Below are the code and all the weights of a small trained network. Each question names an input and a class and asks about switching units off, where a switched-off unit gives its printed mean instead of its output.

import numpy as np


def w(rows, s, z=0):
    codes = np.array(rows[::2]) - 128.0
    scale = np.full(codes.shape[1], s)
    scale[-1] = z or s
    return codes * scale


def f(y):
    return y / 2 * (1 + np.tanh(0.7978845608 * (y + 0.044715 * y**3)))


def log_softmax(a):
    a = a - a.max(-1, keepdims=True)
    return a - np.log(np.exp(a).sum(-1, keepdims=True))


def net(x, mask):
    res = np.array(x, float).reshape(1, 5) / 4 @ E
    y = f(res @ A[0][:, :-1].T + A[0][:, -1])
    res = res + np.where(mask, y, B[0][:, -1]) @ B[0][:, :-1]
    return log_softmax(res[-1] @ U[:, :-1].T + U[:, -1])


A, B = {}, {}
E = w([
[131,127,124],'x0',
[253,152,184],'x1',
[66,230,190],'x2',
[62,53,244],'x3',
[128,128,125],'x4',
],0.0066)
A[0] = w([
[158,213,59,112],'neuron 0',
[210,180,198,130],'neuron 1',
[110,89,103,212],'neuron 2',
[112,49,187,90],'neuron 3',
[228,133,199,138],'neuron 4',
[148,21,111,83],'neuron 5',
[147,130,144,59],'neuron 6',
[113,100,169,105],'neuron 7',
[49,132,52,182],'neuron 8',
[149,149,74,139],'neuron 9',
[147,180,71,102],'neuron 10',
[55,111,98,66],'neuron 11',
[132,137,138,254],'neuron 12',
[116,178,170,78],'neuron 13',
[161,95,254,93],'neuron 14',
[221,141,201,71],'neuron 15',
[141,209,118,73],'neuron 16',
[96,205,158,96],'neuron 17',
[150,162,104,102],'neuron 18',
[32,105,64,114],'neuron 19',
[114,130,202,132],'neuron 20',
[217,79,172,154],'neuron 21',
[159,53,63,84],'neuron 22',
[112,231,208,111],'neuron 23',
[106,129,151,97],'neuron 24',
[160,25,153,155],'neuron 25',
[118,96,161,227],'neuron 26',
[171,134,65,120],'neuron 27',
[149,121,104,232],'neuron 28',
[174,126,130,172],'neuron 29',
[155,225,58,92],'neuron 30',
[101,65,195,125],'neuron 31',
[93,81,190,117],'neuron 32',
[166,60,107,99],'neuron 33',
[170,63,105,124],'neuron 34',
[191,140,168,80],'neuron 35',
[126,91,204,104],'neuron 36',
[112,189,175,80],'neuron 37',
[125,78,126,61],'neuron 38',
[152,53,121,172],'neuron 39',
[217,113,177,86],'neuron 40',
[117,155,150,76],'neuron 41',
[116,103,165,97],'neuron 42',
[181,36,108,104],'neuron 43',
[167,141,147,159],'neuron 44',
],0.012,0.0078)
B[0] = w([
[156,97,123,211],'neuron 0',
[27,64,197,216],'neuron 1',
[95,170,254,220],'neuron 2',
[173,103,74,185],'neuron 3',
[60,66,161,229],'neuron 4',
[87,192,53,176],'neuron 5',
[53,55,67,108],'neuron 6',
[205,103,62,147],'neuron 7',
[103,58,225,244],'neuron 8',
[152,115,131,179],'neuron 9',
[189,65,106,172],'neuron 10',
[92,74,94,154],'neuron 11',
[227,229,196,254],'neuron 12',
[94,151,78,140],'neuron 13',
[167,99,86,214],'neuron 14',
[65,15,97,188],'neuron 15',
[147,134,57,145],'neuron 16',
[78,197,58,165],'neuron 17',
[152,72,117,139],'neuron 18',
[73,30,170,212],'neuron 19',
[181,171,96,185],'neuron 20',
[90,140,153,224],'neuron 21',
[85,157,91,183],'neuron 22',
[85,199,93,212],'neuron 23',
[152,125,72,127],'neuron 24',
[150,201,125,216],'neuron 25',
[196,157,166,236],'neuron 26',
[175,154,115,187],'neuron 27',
[155,155,159,236],'neuron 28',
[112,127,178,185],'neuron 29',
[228,54,92,205],'neuron 30',
[204,99,110,206],'neuron 31',
[208,83,103,192],'neuron 32',
[69,152,96,164],'neuron 33',
[96,183,115,180],'neuron 34',
[50,52,100,152],'neuron 35',
[199,85,66,178],'neuron 36',
[89,171,56,151],'neuron 37',
[87,112,47,120],'neuron 38',
[115,193,135,205],'neuron 39',
[50,101,113,180],'neuron 40',
[103,129,83,118],'neuron 41',
[213,96,29,138],'neuron 42',
[64,201,92,192],'neuron 43',
[82,96,219,170],'neuron 44',
],0.0057,0.0065)
U = w([
[32,5,152,74],'0',
[171,167,182,253],'1',
[254,85,28,63],'2',
[159,183,200,174],'3',
[65,253,30,63],'4',
],0.0085,0.0054)

Each question gives the input, the list of numbers given to net, and the class t.
The units are the neurons (one row each of A and B). Each row of codes is followed by its name. A weight is (code - 128) times the scale printed after its matrix; where a second scale follows, it is the last column's (A, B and U).
mask holds one flag per neuron, in row order. A switched-off neuron (its flag False) gives its mean, the last column of its row in B, instead of its output. The means were averaged over made-up inputs and are rounded, as every weight is.
A unit's drop is (log p(t) with every unit on - log p(t) with that unit switched off) / (log p(t) with every unit on - log p(t) with every unit switched off).
The circuit of an input: a set's keep is (log p(t) with only the set's units on - log p(t) with every unit switched off) / (log p(t) with every unit on - log p(t) with every unit switched off). Starting from the 12 units with the biggest drops (on a tie, the unit counted first), units are removed one at a time, each time the one whose removal leaves the highest keep (on an exact tie, the one counted first), for as long as the keep stays at least 0.8.
circuit, biggest first: the units of the circuit, biggest drop first
k most important neurons: the k neurons with the biggest drops, biggest first
drop of u: that unit's drop, to one decimal
input [-4,4,8,-5,-6], class 4: circuit, biggest first	[neuron 23; neuron 17]
input [4,-5,4,-7,3], class 2: circuit, biggest first	[neuron 30; neuron 10]
input [5,-6,6,-1,-4], class 0: circuit, biggest first	[neuron 19]
input [-8,-6,-7,4,-3], class 1: circuit, biggest first	[neuron 25; neuron 4]
input [4,2,8,6,2], class 4: 3 most important neurons	[neuron 23; neuron 17; neuron 37]
input [1,-6,-7,6,6], class 4: circuit, biggest first	[neuron 5; neuron 25]
input [-7,7,-4,2,-1], class 0: 2 most important neurons	[neuron 15; neuron 4]
input [4,-8,7,-5,-7], class 0: circuit, biggest first	[neuron 8; neuron 19]
input [-5,-1,7,-3,3], class 4: 3 most important neurons	[neuron 17; neuron 23; neuron 37]
input [-2,5,-3,-1,2], class 0: circuit, biggest first	[neuron 4; neuron 15; neuron 1]
input [7,-7,0,-3,6], class 0: 2 most important neurons	[neuron 19; neuron 8]
input [1,0,7,2,6], class 4: 2 most important neurons	[neuron 23; neuron 17]
input [6,1,-7,5,3], class 4: 2 most important neurons	[neuron 5; neuron 43]
input [0,-4,0,-7,-1], class 2: circuit, biggest first	[neuron 30]
input [2,8,1,-7,-2], class 0: drop of neuron 1	0.2
input [1,5,7,7,3], class 2: drop of neuron 9	0.0
input [7,-6,-3,7,-6], class 1: drop of neuron 10	0.1
